Below is a small trained network, with its code and all its weights. Each question gives an input and a class and asks what happens when units are switched off, that is, made to give their printed mean instead of their output.

import numpy as np


def w(rows, s, z=0):
    codes = np.array(rows[::2]) - 128.0
    scale = np.full(codes.shape[1], s)
    scale[-1] = z or s
    return codes * scale


def f(y):
    return y / 2 * (1 + np.tanh(0.7978845608 * (y + 0.044715 * y**3)))


def log_softmax(a):
    a = a - a.max(-1, keepdims=True)
    return a - np.log(np.exp(a).sum(-1, keepdims=True))


def net(x, mask):
    res = np.array(x, float).reshape(1, 6) / 4 @ E
    y = f(res @ A[0][:, :-1].T + A[0][:, -1])
    res = res + np.where(mask, y, B[0][:, -1]) @ B[0][:, :-1]
    return log_softmax(res[-1] @ U[:, :-1].T + U[:, -1])


A, B = {}, {}
E = w([
[33,183,195,223,125,80,130,224],'x0',
[136,73,148,119,174,142,130,151],'x1',
[182,61,112,111,87,2,38,117],'x2',
[103,178,215,194,186,111,104,13],'x3',
[80,193,97,107,127,82,116,100],'x4',
[149,125,123,166,75,123,168,108],'x5',
],0.0086)
A[0] = w([
[182,79,140,147,143,81,79,27,250],'neuron 1',
[177,106,119,55,127,118,139,64,200],'neuron 2',
[134,181,105,171,226,137,113,239,215],'neuron 3',
[184,79,86,130,103,103,73,125,224],'neuron 4',
[143,131,162,197,126,91,105,158,108],'neuron 5',
[109,151,154,161,169,132,144,88,147],'neuron 6',
[99,131,45,105,132,130,185,160,254],'neuron 7',
[177,169,64,92,160,255,130,34,224],'neuron 8',
[99,144,56,98,115,145,166,167,199],'neuron 9',
[110,59,106,128,117,57,78,162,244],'neuron 10',
[111,83,58,93,105,96,80,118,242],'neuron 11',
],0.011,0.0038)
B[0] = w([
[127,199,110,76,202,58,21,67,239],'neuron 1',
[179,170,86,25,142,151,75,113,220],'neuron 2',
[158,112,169,201,67,158,179,145,195],'neuron 3',
[135,167,62,54,135,86,55,208,219],'neuron 4',
[131,165,190,185,107,117,80,147,165],'neuron 5',
[95,132,162,160,171,155,90,52,171],'neuron 6',
[100,2,131,128,64,152,190,211,197],'neuron 7',
[174,107,108,40,167,84,245,119,249],'neuron 8',
[171,54,162,145,85,240,177,164,189],'neuron 9',
[119,209,119,153,43,101,39,201,212],'neuron 10',
[206,94,70,163,113,78,47,222,214],'neuron 11',
],0.0082,0.013)
U = w([
[194,86,115,58,126,186,193,149,252],'0',
[175,95,48,98,108,166,79,146,3],'1',
[65,124,145,209,82,204,192,168,157],'2',
[100,164,144,153,42,111,97,190,106],'3',
[133,187,173,59,255,129,231,55,69],'4',
[111,192,127,65,172,120,75,57,15],'5',
[41,178,180,235,156,211,163,46,236],'6',
[119,194,177,215,143,84,69,107,152],'7',
],0.0098,0.0037)

Each question gives the input, the list of numbers given to net, and the class t.
The units are the neurons (one row each of A and B). Each row of codes is followed by its name. A weight is (code - 128) times the scale printed after its matrix; where a second scale follows, it is the last column's (A, B and U).
mask holds one flag per neuron, in row order. A switched-off neuron (its flag False) gives its mean, the last column of its row in B, instead of its output. The means were averaged over made-up inputs and are rounded, as every weight is.
A unit's drop is (log p(t) with every unit on - log p(t) with that unit switched off) / (log p(t) with every unit on - log p(t) with every unit switched off).
The circuit of an input: a set's keep is (log p(t) with only the set's units on - log p(t) with every unit switched off) / (log p(t) with every unit on - log p(t) with every unit switched off). Starting from all 11 units, units are removed one at a time, each time the one whose removal leaves the highest keep (on an exact tie, the one counted first), for as long as the keep stays at least 0.8.
units of the circuit, in order: the units of the circuit, biggest drop first
k most important neurons: the k neurons with the biggest drops, biggest first
drop of u: that unit's drop, to one decimal
input [-6,-6,0,6,1,3], class 4: units of the circuit, in order => [neuron 8]
input [3,-7,0,7,-8,1], class 6: units of the circuit, in order => [neuron 11; neuron 4]
input [3,-2,7,1,3,3], class 7: units of the circuit, in order => [neuron 7; neuron 8]
input [6,6,-8,0,5,4], class 2: 2 most important neurons => [neuron 1; neuron 3]
input [1,-6,-4,7,-3,-5], class 6: units of the circuit, in order => [neuron 6; neuron 4]
input [0,7,5,6,-8,-8], class 5: 2 most important neurons => [neuron 1; neuron 11]
input [2,3,1,1,4,5], class 7: 3 most important neurons => [neuron 8; neuron 7; neuron 9]
input [1,-8,6,-7,-7,-4], class 3: 4 most important neurons => [neuron 10; neuron 8; neuron 2; neuron 1]
input [-8,1,-7,1,-2,-5], class 4: 2 most important neurons => [neuron 8; neuron 11]
input [-1,1,-6,-2,8,-6], class 0: 2 most important neurons => [neuron 8; neuron 10]
input [4,4,2,2,4,-3], class 7: 2 most important neurons => [neuron 7; neuron 9]
input [-2,5,6,2,-4,3], class 5: 2 most important neurons => [neuron 1; neuron 7]
input [3,7,-5,6,-6,8], class 6: drop of neuron 2 => 0.0
input [-7,-2,5,2,-5,-1], class 5: units of the circuit, in order => [neuron 1]
input [-6,8,-2,3,6,-6], class 4: drop of neuron 8 => 0.3
input [3,-2,0,-1,-3,4], class 2: drop of neuron 11 => 0.1
input [0,-4,7,2,1,3], class 5: 2 most important neurons => [neuron 1; neuron 3]
